X =
[[ 2.49 -1.93 -4.35 -2.34 -4.02 -2.60 -2.30  1.20 -1.70 -2.88  2.49  4.91]
 [-0.91 -2.22  1.52  0.82 -5.83  3.39 -0.10 -8.08  0.22 -0.40  3.10 -0.34]
 [ 2.33 -3.38 -2.90 -3.74  4.04 -4.69 -3.34  2.51 -1.49 -1.27 -2.91  6.80]
 [ 0.65 -3.64 -2.79 -1.50  7.37  1.15 -1.26 -4.84 -0.70 -2.05 -4.03  3.47]
 [ 0.66 -4.05 -2.57 -1.66  7.39  0.96 -1.47 -5.08 -0.71 -1.92 -4.17  3.80]]
The entry directly below -2.60 is 3.39
The entry just left of the smallest entry is -0.10
The largest entry in the last row: 7.39
What is the smallest entry in the first row? -4.35
What is the 2nd smallest entry? -5.83
What is the third-last entry, reading row by row? -1.92
The last entry, reading row by row -> 3.80
What is the top-right entry? 4.91
The first entry, reading row by row is 2.49
What is the fifth-last entry, reading row by row? -5.08
The fourth-last entry, reading row by row is -0.71
What is the second largest entry? 7.37
What is the last entry of the smallest entry's row? -0.34
What is the second entry, reading row by row? -1.93
What is the entry directly below -2.79? -2.57
The entry directly below the smallest entry: 2.51
The entry just right of 2.33 -> -3.38
The 3rd largest entry -> 6.80
What is the entry directly above -8.08? 1.20
The third entry on the diagonal from the top-right corner -> -1.27
What is the entry just right of -2.90? -3.74
What is the first entry of the largest entry's row? 0.66
The 2nd entry on the diagonal from the top-right corner: 3.10
What is the top entry of the column that holds the largest entry? -4.02
What is the entry just right of -4.03? 3.47
What is the entry just right of the smallest entry? 0.22
What is the entry directly above 3.10? 2.49
What is the entry just left of -3.74? -2.90
The entry directly above -0.40: -2.88
What is the entry directly below -1.93? -2.22

A = ((0.01, 1.16, -1.50, -0.42, 1.11, -0.48, 3.92, 3.17), (0.43, 2.55, 0.28, -1.77, 2.52, -1.88, -1.44, -6.22), (-0.51, -2.58, 3.38, 0.75, 2.72, 1.43, -1.22, 2.32), (-1.46, 2.29, -2.29, 2.43, -2.08, -2.12, 0.49, 2.29), (-0.05, 0.61, -0.88, -0.76, 2.23, 3.01, 3.49, 1.28), (-1.73, -1.69, 1.36, 0.78, 2.78, 1.66, 3.96, 2.78), (-2.01, -3.47, 1.56, -0.38, -4.35, 0.90, 1.52, -2.86), (-3.47, -2.32, 0.64, -1.49, -4.06, -3.57, -1.67, -5.40), (-3.93, -3.13, -3.09, 0.97, 0.48, 2.48, 0.42, -0.52), (2.22, 3.39, 5.11, 2.80, 0.86, 3.70, -1.26, -0.64), (-3.97, -1.64, 0.28, 1.23, 1.42, -1.52, 1.56, -1.75))
The third smallest entry -> -4.35
The 3rd entry in reading order -> -1.50
Report the entry just right of the largest entry.
Answer: 2.80
Report the entry just right of -2.12.
Answer: 0.49
The entry just right of 0.01 -> 1.16
Report the minimum.
Answer: -6.22
The entry just left of -1.49: 0.64
The entry just right of 3.39 -> 5.11
Report the second largest entry.
Answer: 3.96
Report the entry just left of the smallest entry.
Answer: -1.44
Report the entry just right of 1.11.
Answer: -0.48
Report the entry just left of -1.26.
Answer: 3.70
Report the entry just right of -1.64.
Answer: 0.28
The entry just left of 1.66: 2.78
Report the first entry in reading order.
Answer: 0.01
Report the entry just left of -2.86.
Answer: 1.52

-2.58	-0.52	1.99	1.70	-2.71	0.02	-2.62	2.18	0.11
1.10	0.71	4.83	1.12	-2.43	-1.97	-0.97	2.03	0.41
-1.14	-1.29	-4.55	-1.21	2.58	2.31	0.36	-2.74	-1.34
-1.91	0.17	-0.12	6.06	-1.40	-1.12	-2.66	-2.50	0.90
-2.09	-1.45	-2.86	-1.56	-0.97	1.99	-1.67	3.28	1.81
3.37	-1.70	0.15	0.45	1.08	-3.84	-1.17	-0.58	2.06
3.08	-3.71	-0.18	1.04	0.91	-4.16	-2.50	-0.37	1.35
-1.15	-1.19	-5.35	-0.31	1.20	0.68	-1.90	-0.95	3.61
-1.08	-1.34	-4.70	-0.94	2.42	1.82	-0.33	-2.61	-0.87
1.53	-0.54	-1.40	-1.95	-0.62	0.09	0.28	4.30	4.50
-0.35	-2.52	-2.10	2.17	0.24	-1.45	-2.88	-1.38	1.25
3.10	0.93	1.93	2.53	-0.26	-3.99	-0.45	-1.46	2.83
-2.23	3.27	-1.47	0.47	1.26	2.52	2.69	-4.09	-1.32
-1.94	-4.85	-0.89	-0.04	-1.48	-0.14	-3.26	2.65	-0.31
Rows and columns are numbered from 0.
The entry directly below 6.06: -1.56
Find the entry in the top-left corner.
-2.58
The entry in row 1 and column 2: 4.83
The entry in row 0 and column 1 is -0.52
The entry directly below 1.81 -> 2.06
Find the entry at row 2, column 0.
-1.14
Find the entry just right of the smallest entry.
-0.31
The entry just left of 1.93 -> 0.93
The entry in row 0 and column 2 -> 1.99
The bottom entry of the column that holds the largest entry: -0.04
The entry in row 1 and column 0: 1.10
Find the entry directly below -2.10.
1.93
Find the entry directly above -2.74.
2.03
The entry directly above -1.97 -> 0.02
Find the entry directly below 3.10.
-2.23
The entry in the top-right corner: 0.11
The entry directly above the smallest entry is -0.18
Find the entry in the bottom-right corner.
-0.31
Find the entry directly above -0.37.
-0.58
The entry at row 2, column 2 is -4.55
The entry just right of -0.14 is -3.26
Find the largest entry.
6.06
Find the entry directly below 0.91.
1.20
Find the entry just right of 0.02.
-2.62
The entry in the bottom-left corner: -1.94
The bottom entry of the column that holds the smallest entry is -0.89
The entry just left of the largest entry: -0.12
Find the entry directly above -0.87.
3.61

a =
[[748 176 637 498 532 529 497 651]
 [750 693 177 625 645 858 577 378]
 [750 691 177 622 649 855 593 372]
 [747 317 711 813 361 523 721 646]
 [749 503 413 651 890 341 513 790]
 [748 500 419 648 888 339 513 792]
 [749 181 654 629 513 667 622 833]
 [747 740 252 388 730 647 890 526]
 [748 431 555 644 734 419 623 589]
 [751 772 405 195 599 705 665 889]
 [749 348 679 751 438 508 791 549]
 [749 664 178 691 635 890 402 461]
 [749 177 636 460 542 501 474 561]]
Indices start at 0.
Which number is the entry in row 0 and column 2? 637
The entry at row 1, column 0: 750
The entry at row 0, column 0: 748
The entry in the bottom-right corner: 561
Which number is the top-right entry? 651
Which number is the entry directly below 667? 647
Which number is the top entry of the column that holds the smallest entry? 176
The entry just right of 654 is 629
Which number is the entry at row 1, column 2? 177
The entry just left of 339 -> 888
Which number is the entry in the bottom-left corner? 749
Which number is the entry directly below the smallest entry? 693
The entry directly below 721 -> 513
The entry directly above 625 -> 498
The entry just right of 679 is 751
The entry in row 2 and column 0: 750
The entry directly below 645: 649
Which number is the entry directly above 438? 599
The entry just left of 402 is 890
The entry at row 2, column 2 is 177
Which number is the entry just left of 636? 177
The entry just right of 555 is 644
